Below are the code and all the weights of a small trained network. Each question names an input and a class and asks about switching units off, where a switched-off unit gives its printed mean instead of its output.

import numpy as np


def w(rows, s, z=0):
    codes = np.array(rows[::2]) - 128.0
    scale = np.full(codes.shape[1], s)
    scale[-1] = z or s
    return codes * scale


def norm(h):
    return h / np.sqrt((h * h).mean(-1, keepdims=True) + 1e-5)


def f(y):
    return y / 2 * (1 + np.tanh(0.7978845608 * (y + 0.044715 * y**3)))


def log_softmax(a):
    a = a - a.max(-1, keepdims=True)
    return a - np.log(np.exp(a).sum(-1, keepdims=True))


def net(x, mask):
    res = np.array(x, float).reshape(1, 4) / 4 @ E
    u = 0
    for l in range(3):
        y = f(norm(res) @ A[l][:, :-1].T + A[l][:, -1])
        res = res + np.where(mask[u : u + 4], y, B[l][:, -1]) @ B[l][:, :-1]
        u += 4
    return log_softmax(norm(res)[-1] @ U[:, :-1].T + U[:, -1])


A, B = {}, {}
E = w([
[87,179,77,163,48,168,96,171],'x0',
[72,111,93,136,157,178,9,120],'x1',
[204,69,158,126,120,178,134,151],'x2',
[48,84,171,158,132,152,140,245],'x3',
],0.011)
A[0] = w([
[55,139,51,194,54,183,148,171,65],'0.n0',
[40,152,111,72,198,57,78,80,2],'0.n1',
[94,118,26,143,144,124,2,124,49],'0.n2',
[39,118,189,161,110,110,98,191,194],'0.n3',
],0.01,0.0079)
B[0] = w([
[101,213,78,229,76,133,166,116,229],'0.n0',
[48,141,156,93,106,104,208,75,187],'0.n1',
[108,82,253,68,232,83,134,188,254],'0.n2',
[118,95,85,156,55,87,71,135,254],'0.n3',
],0.012,0.0061)
A[1] = w([
[186,91,160,116,172,165,92,108,123],'1.n0',
[252,136,148,97,189,160,196,116,2],'1.n1',
[145,138,156,129,134,161,42,172,118],'1.n2',
[207,173,148,74,109,88,121,98,156],'1.n3',
],0.013,0.0059)
B[1] = w([
[58,171,151,137,189,103,122,92,205],'1.n0',
[16,2,200,102,239,21,65,221,242],'1.n1',
[113,170,168,68,182,87,107,56,182],'1.n2',
[64,111,139,210,69,112,110,143,254],'1.n3',
],0.012,0.0078)
A[2] = w([
[250,75,105,157,105,170,54,160,220],'2.n0',
[156,143,131,79,164,149,160,100,7],'2.n1',
[211,64,143,168,87,68,170,140,5],'2.n2',
[150,83,127,123,119,95,229,116,47],'2.n3',
],0.011,0.0023)
B[2] = w([
[99,77,134,164,193,62,137,83,184],'2.n0',
[178,195,77,130,178,212,104,120,110],'2.n1',
[151,53,191,23,149,154,185,215,251],'2.n2',
[249,49,110,25,135,164,168,122,203],'2.n3',
],0.012,0.0014)
U = w([
[107,170,55,220,22,127,117,146,185],'0',
[249,76,147,88,105,105,239,152,140],'1',
[227,156,72,122,153,188,134,108,2],'2',
[44,71,190,103,186,65,103,139,209],'3',
[148,205,147,95,180,140,199,11,84],'4',
[245,166,85,127,152,188,133,115,2],'5',
],0.015,0.0064)

Each question gives the input, the list of numbers given to net, and the class t.
The units are the neurons (one row each of A and B). Each row of codes is followed by its name. A weight is (code - 128) times the scale printed after its matrix; where a second scale follows, it is the last column's (A, B and U).
mask holds one flag per neuron, layer by layer. A switched-off neuron (its flag False) gives its mean, the last column of its row in B, instead of its output. The means were averaged over made-up inputs and are rounded, as every weight is.
A unit's drop is (log p(t) with every unit on - log p(t) with that unit switched off) / (log p(t) with every unit on - log p(t) with every unit switched off).
The circuit of an input: a set's keep is (log p(t) with only the set's units on - log p(t) with every unit switched off) / (log p(t) with every unit on - log p(t) with every unit switched off). Starting from all 12 units, units are removed one at a time, each time the one whose removal leaves the highest keep (on an exact tie, the one counted first), for as long as the keep stays at least 0.8.
units of the circuit, in order: the units of the circuit, biggest drop first
top k neurons: the k neurons with the biggest drops, biggest first
top k neurons in layer l: the k neurons of layer l with the biggest drops, biggest first
drop when u is switched off: that unit's drop, to one decimal
input [-2,-1,-6,-6], class 4: units of the circuit, in order => [1.n1]
input [-4,7,-6,-6], class 4: top 3 neurons => [1.n1, 0.n3, 0.n1]
input [7,-6,7,2], class 1: top 3 neurons => [2.n2, 1.n3, 1.n0]
input [6,2,3,-3], class 4: units of the circuit, in order => [1.n1, 1.n3, 0.n3]
input [8,7,3,-8], class 4: top 2 neurons => [1.n1, 1.n2]
input [1,-7,4,3], class 1: top 2 neurons => [0.n2, 2.n3]
input [4,6,-6,5], class 0: top 2 neurons in layer 0 => [0.n0, 0.n3]
input [-8,7,-5,-6], class 4: top 2 neurons => [1.n1, 0.n1]
input [7,-8,-2,-5], class 0: top 2 neurons => [1.n3, 0.n2]
input [-1,-5,4,3], class 1: top 2 neurons in layer 2 => [2.n3, 2.n2]
input [2,-3,4,2], class 1: drop when 1.n1 is switched off => 0.1
input [-2,-6,-4,6], class 1: drop when 1.n1 is switched off => 0.3
input [0,-4,-1,1], class 1: drop when 1.n1 is switched off => 0.3
input [5,-7,1,7], class 0: top neuron => [0.n0]
